Below is a small trained network, with its code and all its weights. Each question gives an input and a class and asks what happens when units are switched off, that is, made to give their printed mean instead of their output.

import numpy as np


def w(rows, s, z=0):
    codes = np.array(rows[::2]) - 128.0
    scale = np.full(codes.shape[1], s)
    scale[-1] = z or s
    return codes * scale


def f(y):
    return y / 2 * (1 + np.tanh(0.7978845608 * (y + 0.044715 * y**3)))


def log_softmax(a):
    a = a - a.max(-1, keepdims=True)
    return a - np.log(np.exp(a).sum(-1, keepdims=True))


def net(x, mask):
    res = np.array(x, float).reshape(1, 8) / 4 @ E
    y = f(res @ A[0][:, :-1].T + A[0][:, -1])
    res = res + np.where(mask, y, B[0][:, -1]) @ B[0][:, :-1]
    return log_softmax(res[-1] @ U[:, :-1].T + U[:, -1])


A, B = {}, {}
E = w([
[106,96,121,160,172],'x0',
[66,86,81,30,188],'x1',
[128,191,254,95,252],'x2',
[163,9,163,62,111],'x3',
[65,177,93,152,217],'x4',
[108,112,76,17,125],'x5',
[238,145,118,117,178],'x6',
[134,132,90,131,114],'x7',
],0.0068)
A[0] = w([
[170,145,122,164,124,188],'N0',
[95,108,191,153,98,212],'N1',
[158,127,129,193,113,137],'N2',
[169,110,134,116,151,178],'N3',
[161,141,114,155,126,90],'N4',
[183,151,107,175,136,225],'N5',
[111,118,131,157,158,67],'N6',
[188,114,118,58,190,185],'N7',
[92,97,141,144,67,206],'N8',
[156,138,128,172,112,142],'N9',
[139,122,154,122,129,201],'N10',
[91,181,148,72,120,204],'N11',
[107,113,33,114,78,137],'N12',
[148,165,127,128,131,254],'N13',
[82,147,106,151,250,148],'N14',
],0.019,0.0029)
B[0] = w([
[154,98,163,169,112,173],'N0',
[125,219,128,158,127,172],'N1',
[151,146,188,144,81,178],'N2',
[163,123,133,110,169,164],'N3',
[128,96,162,126,119,151],'N4',
[143,66,175,173,124,190],'N5',
[109,151,151,95,102,146],'N6',
[180,126,95,92,225,218],'N7',
[134,185,73,123,98,184],'N8',
[151,131,172,152,93,167],'N9',
[154,150,130,124,157,151],'N10',
[92,81,74,200,192,176],'N11',
[129,60,72,48,57,221],'N12',
[123,83,129,179,152,164],'N13',
[1,130,187,66,170,251],'N14',
],0.028,0.014)
U = w([
[143,227,85,165,60,95],'0',
[143,101,49,103,2,249],'1',
[137,134,84,156,157,93],'2',
[199,147,111,106,168,14],'3',
[22,137,160,116,139,177],'4',
[176,121,197,177,62,76],'5',
],0.01,0.0018)

Each question gives the input, the list of numbers given to net, and the class t.
The units are the neurons (one row each of A and B). Each row of codes is followed by its name. A weight is (code - 128) times the scale printed after its matrix; where a second scale follows, it is the last column's (A, B and U).
mask holds one flag per neuron, in row order. A switched-off neuron (its flag False) gives its mean, the last column of its row in B, instead of its output. The means were averaged over made-up inputs and are rounded, as every weight is.
A unit's drop is (log p(t) with every unit on - log p(t) with that unit switched off) / (log p(t) with every unit on - log p(t) with every unit switched off).
The circuit of an input: a set's keep is (log p(t) with only the set's units on - log p(t) with every unit switched off) / (log p(t) with every unit on - log p(t) with every unit switched off). Starting from the 12 units with the biggest drops (on a tie, the unit counted first), units are removed one at a time, each time the one whose removal leaves the highest keep (on an exact tie, the one counted first), for as long as the keep stays at least 0.8.
units of the circuit, in order: the units of the circuit, biggest drop first
top k neurons: the k neurons with the biggest drops, biggest first
drop when u is switched off: that unit's drop, to one decimal
input [-4,-8,0,3,4,5,1,-5], class 5: units of the circuit, in order : (N14; N12)
input [6,-4,8,1,-3,-3,4,-3], class 5: units of the circuit, in order : (N5; N0)
input [-7,-4,-2,8,-6,4,2,0], class 3: units of the circuit, in order : (N7)
input [-1,-6,8,-3,-3,8,-3,1], class 2: units of the circuit, in order : (N14; N11)
input [-4,0,2,5,1,8,-4,8], class 1: top 2 neurons : (N12; N14)
input [2,-4,8,-7,-6,7,-2,7], class 2: units of the circuit, in order : (N14; N11)
input [-8,-1,-5,6,-3,-5,-5,-5], class 0: units of the circuit, in order : (N1; N8)
input [7,-5,-3,1,-8,2,-1,0], class 1: top 2 neurons : (N8; N12)
input [4,-3,-1,-1,-1,-4,-5,7], class 0: top 2 neurons : (N8; N1)
input [-5,2,3,8,2,8,-6,7], class 2: top 2 neurons : (N11; N7)
input [4,-7,8,2,-8,3,-2,7], class 3: top 4 neurons : (N14; N10; N5; N3)
input [0,-6,1,8,5,2,0,5], class 3: drop when N12 is switched off : 0.2
input [-2,0,3,-3,-3,3,5,6], class 3: drop when N11 is switched off : 0.0
input [2,0,-5,-4,-5,-5,-4,4], class 1: units of the circuit, in order : (N12)
input [5,0,-1,8,-1,-3,-5,7], class 0: drop when N1 is switched off : 0.3
